Below are the code and all the weights of a small trained network. Each question names an input and a target symbol and asks about switching units off, where a switched-off unit gives its printed mean instead of its output.

import numpy as np


def w(rows, s, z=0):
    codes = np.array(rows[::2]) - 128.0
    scale = np.full(codes.shape[1], s)
    scale[-1] = z or s
    return codes * scale


def f(y):
    return y / 2 * (1 + np.tanh(0.7978845608 * (y + 0.044715 * y**3)))


def softmax(a):
    e = np.exp(a - a.max(-1, keepdims=True))
    return e / e.sum(-1, keepdims=True)


def log_softmax(a):
    a = a - a.max(-1, keepdims=True)
    return a - np.log(np.exp(a).sum(-1, keepdims=True))


def net(x, mask):
    ids = ['αδεζηθπστφψω'.index(c) for c in x.split()]
    T = len(ids)
    res = E[ids] + P[:T]
    u = 0
    for l in range(3):
        r = res
        for j in range(2):
            rows = slice(4 * j, 4 * j + 4)
            q, k, v = (r @ M[l][rows].T for M in (Q, K, V))
            z = softmax(np.where(np.tri(T) > 0, q @ k.T / 4**0.5, -1e9)) @ v
            o = O[l][rows]
            res = res + np.where(mask[u + j], z, o[:, -1]) @ o[:, :-1]
        u += 2
        y = f(res @ A[l][:, :-1].T + A[l][:, -1])
        res = res + np.where(mask[u : u + 4], y, B[l][:, -1]) @ B[l][:, :-1]
        u += 4
    return log_softmax(res[-1] @ U[:, :-1].T + U[:, -1])


Q, K, V, O, A, B = {}, {}, {}, {}, {}, {}
E = w([
[42,206,164,117,93],'α',
[213,61,221,69,12],'δ',
[112,34,181,6,168],'ε',
[198,217,197,254,12],'ζ',
[100,179,148,116,124],'η',
[58,6,6,81,84],'θ',
[70,107,16,254,193],'π',
[32,80,183,118,239],'σ',
[84,205,155,109,118],'τ',
[225,115,112,128,210],'φ',
[130,163,142,123,148],'ψ',
[134,177,143,126,150],'ω',
],0.0055)
P = w([
[115,117,196,147,134],'0',
[116,193,75,101,133],'1',
[111,164,65,102,143],'2',
[97,125,84,105,142],'3',
[97,110,98,116,145],'4',
[108,71,85,119,155],'5',
[76,48,118,131,159],'6',
[63,57,115,115,146],'7',
[61,30,116,122,164],'8',
[63,44,139,125,153],'9',
[21,5,138,130,157],'10',
[57,80,166,117,117],'11',
[56,51,133,122,152],'12',
],0.0026)
Q[0] = w([
[215,214,226,138,80],'L0H1',
[230,220,210,175,29],'L0H1',
[215,227,187,170,19],'L0H1',
[233,220,215,187,30],'L0H1',
[53,17,55,47,212],'L0H2',
[229,118,224,117,2],'L0H2',
[20,14,48,29,228],'L0H2',
[202,16,165,52,50],'L0H2',
],0.0062)
K[0] = w([
[218,171,246,68,42],'L0H1',
[226,244,243,68,28],'L0H1',
[222,240,209,79,10],'L0H1',
[220,247,251,73,27],'L0H1',
[12,29,42,14,80],'L0H2',
[242,224,199,96,21],'L0H2',
[19,9,41,12,152],'L0H2',
[137,189,161,13,2],'L0H2',
],0.0061)
V[0] = w([
[155,203,194,42,61],'L0H1',
[245,152,184,105,113],'L0H1',
[53,111,29,149,177],'L0H1',
[120,63,144,77,194],'L0H1',
[195,178,171,177,82],'L0H2',
[235,180,109,184,142],'L0H2',
[1,75,168,80,53],'L0H2',
[23,203,191,47,11],'L0H2',
],0.0046)
O[0] = w([
[185,154,161,167,144,7],'L0H1',
[237,169,142,126,121,25],'L0H1',
[43,122,121,105,130,241],'L0H1',
[137,136,62,111,207,146],'L0H1',
[200,125,152,156,104,61],'L0H2',
[229,209,149,135,105,83],'L0H2',
[12,1,115,137,127,161],'L0H2',
[86,12,202,158,140,83],'L0H2',
],0.0045,0.0021)
A[0] = w([
[77,39,105,238,199,211],'L0N1',
[141,45,89,40,19,222],'L0N2',
[157,120,200,214,2,251],'L0N3',
[106,72,233,44,163,164],'L0N4',
],0.0056,0.0023)
B[0] = w([
[47,193,44,183,196,254],'L0N1',
[165,1,85,100,85,184],'L0N2',
[169,64,165,232,60,151],'L0N3',
[109,85,232,55,193,163],'L0N4',
],0.005,0.0038)
Q[1] = w([
[82,170,195,3,233],'L1H1',
[188,155,90,238,7],'L1H1',
[53,67,84,25,204],'L1H1',
[125,163,16,248,28],'L1H1',
[42,214,77,187,200],'L1H2',
[81,246,128,245,159],'L1H2',
[212,113,199,147,24],'L1H2',
[52,209,88,164,212],'L1H2',
],0.0054)
K[1] = w([
[41,188,233,46,234],'L1H1',
[237,134,60,228,21],'L1H1',
[33,77,112,32,215],'L1H1',
[178,171,4,241,63],'L1H1',
[16,156,30,245,233],'L1H2',
[108,255,72,244,202],'L1H2',
[250,181,199,79,50],'L1H2',
[17,148,45,232,230],'L1H2',
],0.0057)
V[1] = w([
[129,146,62,211,96],'L1H1',
[43,178,228,69,88],'L1H1',
[229,75,36,162,149],'L1H1',
[111,126,112,195,24],'L1H1',
[87,172,96,234,196],'L1H2',
[100,50,53,226,149],'L1H2',
[68,202,222,50,3],'L1H2',
[95,131,65,251,208],'L1H2',
],0.0044)
O[1] = w([
[130,140,117,176,51,139],'L1H1',
[66,51,144,166,253,122],'L1H1',
[226,199,125,85,10,113],'L1H1',
[199,64,105,206,98,119],'L1H1',
[70,180,68,151,162,222],'L1H2',
[90,139,44,120,95,252],'L1H2',
[166,32,194,176,197,36],'L1H2',
[75,180,55,133,140,254],'L1H2',
],0.0053,0.0042)
A[1] = w([
[170,71,176,18,127,229],'L1N1',
[86,22,121,12,164,251],'L1N2',
[119,148,145,4,225,185],'L1N3',
[185,247,87,71,84,218],'L1N4',
],0.0045,0.003)
B[1] = w([
[204,60,253,16,95,152],'L1N1',
[64,32,98,59,182,253],'L1N2',
[48,181,173,26,204,190],'L1N3',
[117,222,156,64,16,179],'L1N4',
],0.0041,0.0045)
Q[2] = w([
[70,163,27,175,108],'L2H1',
[178,92,217,77,153],'L2H1',
[157,76,213,72,159],'L2H1',
[195,120,206,223,79],'L2H1',
[100,145,100,2,135],'L2H2',
[79,124,77,14,142],'L2H2',
[151,80,127,19,91],'L2H2',
[216,93,189,86,53],'L2H2',
],0.0062)
K[2] = w([
[22,144,3,164,133],'L2H1',
[228,111,244,72,124],'L2H1',
[210,104,242,41,134],'L2H1',
[222,193,182,171,69],'L2H1',
[45,22,84,33,167],'L2H2',
[59,56,56,48,146],'L2H2',
[167,16,138,17,63],'L2H2',
[206,83,209,134,89],'L2H2',
],0.0057)
V[2] = w([
[48,108,122,245,91],'L2H1',
[123,208,28,194,105],'L2H1',
[150,221,151,205,167],'L2H1',
[194,69,199,4,181],'L2H1',
[146,36,179,210,18],'L2H2',
[137,48,62,60,147],'L2H2',
[38,64,101,228,84],'L2H2',
[74,223,177,196,175],'L2H2',
],0.0047)
O[2] = w([
[185,119,27,209,177,203],'L2H1',
[147,195,101,181,88,227],'L2H1',
[151,240,153,120,212,87],'L2H1',
[92,79,193,42,127,2],'L2H1',
[232,43,118,195,98,21],'L2H2',
[89,80,83,52,100,215],'L2H2',
[76,36,63,254,134,216],'L2H2',
[82,195,181,227,219,126],'L2H2',
],0.005,0.0069)
A[2] = w([
[86,216,89,174,96,84],'L2N1',
[63,189,126,2,227,126],'L2N2',
[126,26,225,47,79,147],'L2N3',
[89,195,180,177,252,254],'L2N4',
],0.0051,0.0048)
B[2] = w([
[185,183,51,55,167,254],'L2N1',
[1,182,192,186,31,231],'L2N2',
[205,209,28,66,218,211],'L2N3',
[148,166,216,215,225,240],'L2N4',
],0.0048,0.0094)
U = w([
[147,49,149,178,225,124],'α',
[218,89,115,87,203,181],'δ',
[95,169,129,26,97,10],'ε',
[163,99,170,229,34,254],'ζ',
[143,90,158,154,175,128],'η',
[81,51,47,134,4,89],'θ',
[166,203,62,123,186,74],'π',
[44,117,207,183,147,66],'σ',
[149,79,166,160,204,193],'τ',
[132,215,177,90,5,201],'φ',
[143,117,161,138,138,123],'ψ',
[145,117,158,143,145,126],'ω',
],0.0041,0.0045)

Each question gives the input, a string of symbols that net reads in full, and the target symbol t.
The units are the heads (4 rows each of Q, K, V and O) and the neurons (one row each of A and B). Each row of codes is followed by its name. A weight is (code - 128) times the scale printed after its matrix; where a second scale follows, it is the last column's (O, A, B and U).
mask holds one flag per unit, layer by layer, with each layer's heads first. A switched-off unit (its flag False) gives its mean, the last column of its rows in O or B, instead of its output. The means were averaged over made-up inputs and are rounded, as every weight is.
A unit's drop is (log p(t) with every unit on - log p(t) with that unit switched off) / (log p(t) with every unit on - log p(t) with every unit switched off).
most important unit: the unit with the biggest drop
top k neurons: the k neurons with the biggest drops, biggest first
top k neurons in layer l: the k neurons of layer l with the biggest drops, biggest first
heads that matter: for each layer, one digit per head in row order, 1 if its drop is at least 0.15 and else 0, layers parted by /
input δ τ ω, target δ: heads that matter -> 11 / 01 / 11
input τ η ε θ θ φ π ψ θ φ θ ω α, target θ: top 3 neurons -> [L1N2; L2N4; L0N2]
input ψ δ π π π σ θ φ θ ψ ψ, target θ: most important unit -> L0H2
input ω φ η φ π π ζ τ π π π π α, target π: top 3 neurons in layer 0 -> [L0N1; L0N4; L0N2]
input φ ω ω, target φ: heads that matter -> 11 / 10 / 11
input ζ φ π ω α π, target π: top 2 neurons -> [L2N1; L0N1]
input θ φ η, target θ: heads that matter -> 01 / 00 / 11
input π τ π ζ σ, target σ: heads that matter -> 00 / 10 / 01
input θ θ τ, target θ: top 2 neurons -> [L2N4; L0N2]
input ω α σ σ φ α, target σ: heads that matter -> 00 / 10 / 11
input ζ φ α, target ζ: heads that matter -> 11 / 11 / 01
input τ τ τ π α α σ σ α, target σ: heads that matter -> 01 / 10 / 01
input π ζ ζ ω, target ζ: top 2 neurons in layer 0 -> [L0N3; L0N1]
input τ τ θ, target θ: top 2 neurons -> [L2N4; L0N2]
input π π η φ π τ φ π π π η, target π: most important unit -> L2H1
input τ η θ θ π π π π π ψ, target π: heads that matter -> 00 / 01 / 10
input ζ τ δ, target δ: heads that matter -> 00 / 01 / 11
input θ θ ω φ π θ θ φ, target θ: heads that matter -> 01 / 00 / 01
input π α φ σ σ η, target σ: top 3 neurons in layer 0 -> [L0N3; L0N4; L0N2]
input φ δ ω α τ ζ θ π π ε θ η φ, target θ: top neuron -> [L1N2]
input θ φ δ π α π ψ ζ θ θ η, target θ: top 3 neurons -> [L1N2; L2N4; L0N2]
input π π π φ, target π: top 2 neurons in layer 0 -> [L0N4; L0N2]
input η φ δ δ π π φ α π π τ, target π: top 2 neurons in layer 2 -> [L2N1; L2N2]
input θ σ ψ π ζ π η α θ π θ π δ, target δ: top 3 neurons -> [L2N3; L1N1; L0N1]
input ψ σ η η η σ π φ θ θ τ, target θ: top 2 neurons in layer 0 -> [L0N2; L0N3]
